Below is a small trained network, with its code and all its weights. Each question gives an input and a class and asks what happens when units are switched off, that is, made to give their printed mean instead of their output.

import numpy as np


def w(rows, s, z=0):
    codes = np.array(rows[::2]) - 128.0
    scale = np.full(codes.shape[1], s)
    scale[-1] = z or s
    return codes * scale


def norm(h):
    return h / np.sqrt((h * h).mean(-1, keepdims=True) + 1e-5)


def f(y):
    return y / 2 * (1 + np.tanh(0.7978845608 * (y + 0.044715 * y**3)))


def log_softmax(a):
    a = a - a.max(-1, keepdims=True)
    return a - np.log(np.exp(a).sum(-1, keepdims=True))


def net(x, mask):
    res = np.array(x, float).reshape(1, 4) / 4 @ E
    u = 0
    for l in range(4):
        y = f(norm(res) @ A[l][:, :-1].T + A[l][:, -1])
        res = res + np.where(mask[u : u + 5], y, B[l][:, -1]) @ B[l][:, :-1]
        u += 5
    return log_softmax(norm(res)[-1] @ U[:, :-1].T + U[:, -1])


A, B = {}, {}
E = w([
[236,104,222,137,44,204,88],'x0',
[111,1,229,230,124,110,190],'x1',
[45,132,154,160,36,213,123],'x2',
[107,94,144,86,99,50,60],'x3',
],0.0099)
A[0] = w([
[235,188,122,2,150,56,123,67],'L0N1',
[114,143,108,120,178,136,149,102],'L0N2',
[185,100,200,127,54,186,130,68],'L0N3',
[236,184,66,95,166,90,61,22],'L0N4',
[198,216,121,102,102,54,118,3],'L0N5',
],0.0083,0.0055)
B[0] = w([
[194,97,69,145,155,108,2,253],'L0N1',
[66,109,75,197,149,173,20,144],'L0N2',
[197,175,205,185,84,125,155,242],'L0N3',
[227,169,83,73,200,123,69,217],'L0N4',
[168,181,91,116,196,94,170,151],'L0N5',
],0.0081,0.0049)
A[1] = w([
[133,180,167,211,152,167,145,86],'L1N1',
[97,108,174,159,135,174,127,63],'L1N2',
[120,163,69,24,3,192,70,2],'L1N3',
[81,213,80,84,173,57,199,22],'L1N4',
[143,217,225,109,148,143,151,5],'L1N5',
],0.0076,0.0044)
B[1] = w([
[79,194,112,154,95,129,2,255],'L1N1',
[197,106,144,32,199,133,73,175],'L1N2',
[124,217,164,70,108,59,253,237],'L1N3',
[240,93,224,181,97,214,90,211],'L1N4',
[74,111,143,148,123,130,112,126],'L1N5',
],0.0087,0.0018)
A[2] = w([
[170,84,127,2,117,114,84,38],'L2N1',
[96,17,141,155,111,13,125,1],'L2N2',
[173,110,127,88,150,134,138,15],'L2N3',
[227,105,194,206,16,214,134,87],'L2N4',
[104,63,203,146,154,19,139,56],'L2N5',
],0.0091,0.0031)
B[2] = w([
[126,127,40,161,186,216,128,155],'L2N1',
[70,75,113,172,172,8,122,169],'L2N2',
[118,114,106,103,119,115,115,127],'L2N3',
[187,99,204,116,152,148,109,255],'L2N4',
[79,112,120,156,102,86,70,175],'L2N5',
],0.015,0.0093)
A[3] = w([
[79,158,53,226,150,186,144,86],'L3N1',
[178,13,255,96,91,141,107,62],'L3N2',
[226,147,41,22,151,36,46,76],'L3N3',
[160,207,118,86,43,145,193,1],'L3N4',
[151,77,144,177,197,136,113,61],'L3N5',
],0.0085,0.0036)
B[3] = w([
[194,21,166,55,184,185,208,161],'L3N1',
[178,207,229,104,66,252,141,255],'L3N2',
[214,200,68,221,119,147,84,254],'L3N3',
[25,84,109,133,49,25,116,142],'L3N4',
[14,254,162,33,75,134,90,172],'L3N5',
],0.0082,0.0074)
U = w([
[179,106,251,152,92,171,104,252],'0',
[65,188,103,71,50,131,171,52],'1',
[74,50,132,176,148,54,108,90],'2',
[203,163,46,143,153,138,63,233],'3',
[115,73,96,118,188,216,196,31],'4',
],0.022,0.0028)

Each question gives the input, the list of numbers given to net, and the class t.
The units are the neurons (one row each of A and B). Each row of codes is followed by its name. A weight is (code - 128) times the scale printed after its matrix; where a second scale follows, it is the last column's (A, B and U).
mask holds one flag per neuron, layer by layer. A switched-off neuron (its flag False) gives its mean, the last column of its row in B, instead of its output. The means were averaged over made-up inputs and are rounded, as every weight is.
A unit's drop is (log p(t) with every unit on - log p(t) with that unit switched off) / (log p(t) with every unit on - log p(t) with every unit switched off).
The circuit of an input: a set's keep is (log p(t) with only the set's units on - log p(t) with every unit switched off) / (log p(t) with every unit on - log p(t) with every unit switched off). Starting from the 12 units with the biggest drops (on a tie, the unit counted first), units are removed one at a time, each time the one whose removal leaves the highest keep (on an exact tie, the one counted first), for as long as the keep stays at least 0.8.
units of the circuit, in order: the units of the circuit, biggest drop first
most important unit: the unit with the biggest drop
top k neurons: the k neurons with the biggest drops, biggest first
top k neurons in layer l: the k neurons of layer l with the biggest drops, biggest first
drop of u: that unit's drop, to one decimal
input [-1,-5,4,2], class 1: units of the circuit, in order -> L1N3
input [-2,-1,2,-4], class 4: top 2 neurons -> L0N2; L2N4
input [6,-7,7,4], class 1: units of the circuit, in order -> L1N3; L3N4
input [-6,4,0,-5], class 4: units of the circuit, in order -> L3N1; L2N4
input [-2,0,7,-2], class 1: top 2 neurons in layer 1 -> L1N3; L1N4
input [6,-6,4,7], class 3: top 2 neurons -> L2N1; L3N3
input [2,5,-7,-1], class 2: top 2 neurons -> L2N2; L1N4
input [4,6,-6,7], class 2: top 2 neurons in layer 2 -> L2N2; L2N5
input [-2,2,-5,-1], class 2: top 2 neurons -> L2N2; L0N4
input [-4,-1,5,2], class 1: top 2 neurons -> L2N4; L2N1
input [-2,1,6,0], class 1: top 2 neurons in layer 2 -> L2N1; L2N4
input [-6,-3,6,2], class 1: top 2 neurons -> L2N1; L1N3
input [3,0,-5,-6], class 3: top 2 neurons -> L1N4; L0N4
input [-4,1,-3,8], class 2: most important unit -> L2N2
input [7,-8,6,8], class 1: top 2 neurons -> L1N3; L3N4
input [3,-6,8,2], class 1: drop of L1N3 -> 0.9
input [0,-7,5,0], class 1: drop of L1N3 -> 0.3
input [-7,-3,-1,-5], class 4: drop of L3N1 -> 0.4
input [-1,-6,3,-2], class 1: top 2 neurons in layer 1 -> L1N3; L1N2
input [-4,2,4,-2], class 4: top neuron -> L2N4
